Here is a tiny trained network, its code and every weight. The questions are about switching its units off for an input and a class, where a switched-off unit gives its printed mean instead of its output.

import numpy as np


def w(rows, s, z=0):
    codes = np.array(rows[::2]) - 128.0
    scale = np.full(codes.shape[1], s)
    scale[-1] = z or s
    return codes * scale


def f(y):
    return y / 2 * (1 + np.tanh(0.7978845608 * (y + 0.044715 * y**3)))


def log_softmax(a):
    a = a - a.max(-1, keepdims=True)
    return a - np.log(np.exp(a).sum(-1, keepdims=True))


def net(x, mask):
    res = np.array(x, float).reshape(1, 4) / 4 @ E
    y = f(res @ A[0][:, :-1].T + A[0][:, -1])
    res = res + np.where(mask, y, B[0][:, -1]) @ B[0][:, :-1]
    return log_softmax(res[-1] @ U[:, :-1].T + U[:, -1])


A, B = {}, {}
E = w([
[91,122,130,254,231,55,179],'x0',
[98,214,123,59,130,57,13],'x1',
[44,171,44,39,187,107,227],'x2',
[234,68,101,87,154,124,171],'x3',
],0.0089)
A[0] = w([
[84,72,100,39,84,200,100,221],'N0',
[140,174,109,140,116,51,139,118],'N1',
[112,118,118,142,176,98,224,105],'N2',
[113,104,85,56,136,182,192,207],'N3',
[171,91,100,172,154,126,212,165],'N4',
[80,75,76,147,240,108,190,72],'N5',
[83,102,124,12,135,112,82,173],'N6',
[182,2,156,158,192,75,86,177],'N7',
[35,104,30,66,110,186,134,130],'N8',
[172,100,85,71,36,165,129,169],'N9',
[99,186,100,133,170,107,79,80],'N10',
[115,97,188,218,189,75,78,255],'N11',
],0.0087,0.0043)
B[0] = w([
[188,131,144,195,175,40,103,249],'N0',
[96,123,149,99,184,132,140,159],'N1',
[204,166,37,161,89,68,89,221],'N2',
[110,139,123,232,173,155,136,235],'N3',
[122,103,75,171,123,87,209,226],'N4',
[195,220,62,104,99,81,96,247],'N5',
[72,143,71,159,174,56,132,237],'N6',
[71,132,136,255,135,152,135,213],'N7',
[96,108,154,198,164,44,177,229],'N8',
[113,120,94,136,107,26,135,240],'N9',
[100,122,155,6,209,136,87,188],'N10',
[26,121,67,136,132,206,110,254],'N11',
],0.0083,0.0084)
U = w([
[73,36,103,215,234,87,180,214],'0',
[188,92,220,5,167,179,139,2],'1',
[184,87,255,134,69,88,80,102],'2',
[106,85,136,174,77,219,86,146],'3',
[218,182,15,165,127,71,96,107],'4',
[178,106,161,43,185,182,170,19],'5',
[79,136,78,6,180,130,75,143],'6',
],0.0078,0.0031)

Each question gives the input, the list of numbers given to net, and the class t.
The units are the neurons (one row each of A and B). Each row of codes is followed by its name. A weight is (code - 128) times the scale printed after its matrix; where a second scale follows, it is the last column's (A, B and U).
mask holds one flag per neuron, in row order. A switched-off neuron (its flag False) gives its mean, the last column of its row in B, instead of its output. The means were averaged over made-up inputs and are rounded, as every weight is.
A unit's drop is (log p(t) with every unit on - log p(t) with that unit switched off) / (log p(t) with every unit on - log p(t) with every unit switched off).
The circuit of an input: a set's keep is (log p(t) with only the set's units on - log p(t) with every unit switched off) / (log p(t) with every unit on - log p(t) with every unit switched off). Starting from all 12 units, units are removed one at a time, each time the one whose removal leaves the highest keep (on an exact tie, the one counted first), for as long as the keep stays at least 0.8.
circuit, biggest first: the units of the circuit, biggest drop first
top k neurons: the k neurons with the biggest drops, biggest first
drop when u is switched off: that unit's drop, to one decimal
input [-6,0,2,-3], class 0: circuit, biggest first	(N5 N8)
input [6,-3,0,-5], class 4: circuit, biggest first	(N5 N2)
input [5,3,8,-8], class 6: circuit, biggest first	(N10 N5)
input [-2,3,2,-2], class 0: top 2 neurons	(N5 N2)
input [-6,-6,-6,6], class 0: circuit, biggest first	(N5)
input [-1,7,7,-7], class 0: top 3 neurons	(N8 N6 N5)
input [-4,7,-2,-6], class 6: circuit, biggest first	(N10 N2)
input [-4,-5,-8,1], class 3: top 3 neurons	(N8 N7 N6)
input [-3,5,-3,0], class 6: top 2 neurons	(N2 N5)
input [-4,-6,-6,-6], class 3: top 2 neurons	(N8 N5)
input [-4,-1,4,5], class 0: top 4 neurons	(N5 N3 N8 N2)
input [-8,-1,3,-5], class 0: top 2 neurons	(N8 N5)
input [6,-1,8,0], class 4: drop when N5 is switched off	0.2
input [5,6,-4,-8], class 6: drop when N10 is switched off	0.1
input [1,-8,4,-6], class 4: drop when N2 is switched off	0.3
input [-7,3,-7,-7], class 2: top 2 neurons	(N5 N2)
